Below is a small trained network, with its code and all its weights. Each question gives an input and a target symbol and asks what happens when units are switched off, that is, made to give their printed mean instead of their output.

import numpy as np


def w(rows, s, z=0):
    codes = np.array(rows[::2]) - 128.0
    scale = np.full(codes.shape[1], s)
    scale[-1] = z or s
    return codes * scale


def norm(h):
    return h / np.sqrt((h * h).mean(-1, keepdims=True) + 1e-5)


def f(y):
    return y / 2 * (1 + np.tanh(0.7978845608 * (y + 0.044715 * y**3)))


def softmax(a):
    e = np.exp(a - a.max(-1, keepdims=True))
    return e / e.sum(-1, keepdims=True)


def log_softmax(a):
    a = a - a.max(-1, keepdims=True)
    return a - np.log(np.exp(a).sum(-1, keepdims=True))


def net(x, mask):
    ids = ['αγεζηθστψ'.index(c) for c in x.split()]
    T = len(ids)
    res = E[ids] + P[:T]
    u = 0
    for l in range(2):
        q, k, v = (norm(res) @ M[l].T for M in (Q, K, V))
        z = softmax(np.where(np.tri(T) > 0, q @ k.T / 3**0.5, -1e9)) @ v
        res = res + np.where(mask[u], z, O[l][:, -1]) @ O[l][:, :-1]
        u += 1
        y = f(norm(res) @ A[l][:, :-1].T + A[l][:, -1])
        res = res + np.where(mask[u : u + 8], y, B[l][:, -1]) @ B[l][:, :-1]
        u += 8
    return log_softmax(norm(res)[-1] @ U[:, :-1].T + U[:, -1])


Q, K, V, O, A, B = {}, {}, {}, {}, {}, {}
E = w([
[200,61,106,177],'α',
[192,167,149,139],'γ',
[33,118,34,10],'ε',
[145,159,170,62],'ζ',
[148,112,128,139],'η',
[103,181,118,127],'θ',
[126,110,140,145],'σ',
[176,97,102,131],'τ',
[209,251,33,129],'ψ',
],0.013)
P = w([
[156,150,144,120],'0',
[103,160,65,202],'1',
[172,145,99,62],'2',
[168,77,127,136],'3',
[73,164,139,160],'4',
[169,139,89,68],'5',
[167,84,135,134],'6',
[50,107,153,253],'7',
],0.016)
Q[0] = w([
[254,98,19,151],'0.h1',
[126,16,79,220],'0.h1',
[44,94,201,132],'0.h1',
],0.0077)
K[0] = w([
[241,101,91,34],'0.h1',
[77,147,118,40],'0.h1',
[117,61,254,206],'0.h1',
],0.0071)
V[0] = w([
[187,186,46,10],'0.h1',
[192,253,130,16],'0.h1',
[142,106,41,199],'0.h1',
],0.0067)
O[0] = w([
[138,149,224,135,254],'0.h1',
[91,255,112,93,243],'0.h1',
[110,203,248,147,135],'0.h1',
],0.0079,0.0064)
A[0] = w([
[210,63,203,95,99],'0.n1',
[87,66,61,144,103],'0.n2',
[46,182,82,236,166],'0.n3',
[8,109,106,183,255],'0.n4',
[139,113,111,104,98],'0.n5',
[149,84,170,180,123],'0.n6',
[213,163,227,121,153],'0.n7',
[180,119,41,78,145],'0.n8',
],0.011,0.0054)
B[0] = w([
[147,132,120,84,159],'0.n1',
[146,138,237,145,142],'0.n2',
[84,140,199,110,232],'0.n3',
[77,138,254,121,225],'0.n4',
[133,150,114,98,118],'0.n5',
[163,156,8,129,144],'0.n6',
[105,63,130,142,255],'0.n7',
[98,197,117,105,153],'0.n8',
],0.0076,0.008)
Q[1] = w([
[113,152,46,240],'1.h1',
[253,134,122,126],'1.h1',
[170,119,7,165],'1.h1',
],0.0049)
K[1] = w([
[127,2,131,122],'1.h1',
[56,109,168,92],'1.h1',
[232,168,155,122],'1.h1',
],0.0073)
V[1] = w([
[71,99,113,255],'1.h1',
[25,124,123,84],'1.h1',
[119,162,128,132],'1.h1',
],0.0082)
O[1] = w([
[94,254,68,48,3],'1.h1',
[60,99,92,38,207],'1.h1',
[71,162,215,154,179],'1.h1',
],0.0086,0.005)
A[1] = w([
[167,107,98,96,115],'1.n1',
[67,148,102,91,3],'1.n2',
[90,80,173,117,228],'1.n3',
[121,235,162,163,131],'1.n4',
[126,185,1,104,145],'1.n5',
[173,208,113,136,106],'1.n6',
[92,121,141,16,82],'1.n7',
[28,131,123,155,116],'1.n8',
],0.012,0.0037)
B[1] = w([
[105,182,135,101,129],'1.n1',
[145,58,121,247,137],'1.n2',
[122,193,111,90,255],'1.n3',
[105,111,81,59,203],'1.n4',
[79,189,163,177,136],'1.n5',
[142,71,168,105,136],'1.n6',
[166,94,62,165,208],'1.n7',
[114,114,213,125,188],'1.n8',
],0.011,0.0083)
U = w([
[151,91,165,145,63],'α',
[135,100,124,186,54],'γ',
[124,130,88,125,2],'ε',
[153,102,94,172,93],'ζ',
[71,85,129,157,210],'η',
[91,4,67,93,116],'θ',
[133,148,58,112,51],'σ',
[183,73,77,161,236],'τ',
[71,163,138,95,181],'ψ',
],0.014,0.0035)

Each question gives the input, a string of symbols that net reads in full, and the target symbol t.
The units are the heads (3 rows each of Q, K, V and O) and the neurons (one row each of A and B). Each row of codes is followed by its name. A weight is (code - 128) times the scale printed after its matrix; where a second scale follows, it is the last column's (O, A, B and U).
mask holds one flag per unit, layer by layer, with each layer's heads first. A switched-off unit (its flag False) gives its mean, the last column of its rows in O or B, instead of its output. The means were averaged over made-up inputs and are rounded, as every weight is.
A unit's drop is (log p(t) with every unit on - log p(t) with that unit switched off) / (log p(t) with every unit on - log p(t) with every unit switched off).
The circuit of an input: a set's keep is (log p(t) with only the set's units on - log p(t) with every unit switched off) / (log p(t) with every unit on - log p(t) with every unit switched off). Starting from the 12 units with the biggest drops (on a tie, the unit counted first), units are removed one at a time, each time the one whose removal leaves the highest keep (on an exact tie, the one counted first), for as long as the keep stays at least 0.8.
units of the circuit, in order: the units of the circuit, biggest drop first
most important unit: the unit with the biggest drop
top k neurons: the k neurons with the biggest drops, biggest first
top k neurons in layer l: the k neurons of layer l with the biggest drops, biggest first
drop of u: that unit's drop, to one decimal
input θ γ η η σ τ, target τ: top neuron in layer 0	[0.n4]
input θ ζ α σ, target τ: top 4 neurons	[0.n4, 0.n3, 0.n6, 1.n4]
input σ ε θ ε η σ η, target θ: units of the circuit, in order	[1.h1, 0.n3]
input ε τ ε ψ σ ζ σ, target θ: top 3 neurons	[0.n7, 0.n4, 0.n3]
input θ τ ζ ε ψ α α, target τ: units of the circuit, in order	[0.n4, 0.n6]
input σ ψ α η, target τ: units of the circuit, in order	[0.n4, 0.n6, 1.h1]
input γ ε η ψ, target θ: units of the circuit, in order	[1.n4, 1.n3]
input θ ε ζ ζ, target θ: top 2 neurons in layer 0	[0.n7, 0.n4]
input θ θ ε η θ ζ, target τ: top 2 neurons in layer 1	[1.n7, 1.n4]
input θ ζ ζ σ, target ψ: top 2 neurons	[1.n7, 1.n3]
input σ ε γ ε ε ζ ψ, target θ: top 3 neurons in layer 0	[0.n7, 0.n6, 0.n4]
input σ α σ, target σ: top 3 neurons	[0.n4, 0.n7, 1.n7]
input σ γ θ θ η ζ τ, target ψ: top 3 neurons	[1.n7, 1.n3, 0.n7]
input ε ε θ θ σ η, target σ: most important unit	0.h1
input θ τ ψ θ θ τ, target τ: top 4 neurons in layer 0	[0.n4, 0.n3, 0.n7, 0.n2]
input γ ε θ, target θ: top 4 neurons in layer 1	[1.n4, 1.n3, 1.n6, 1.n7]
input α ζ σ, target σ: top 2 neurons	[0.n4, 1.n7]
input σ σ θ θ η ζ γ α, target ψ: drop of 1.n7	0.1
input ζ σ θ, target θ: drop of 1.n8	-0.1
input ε ε η ψ ζ η σ, target θ: drop of 0.n2	0.2
input θ ζ ε ζ ε ζ η, target θ: drop of 0.n7	1.0
input ε ε η σ γ ε α, target τ: top neuron	[0.n4]
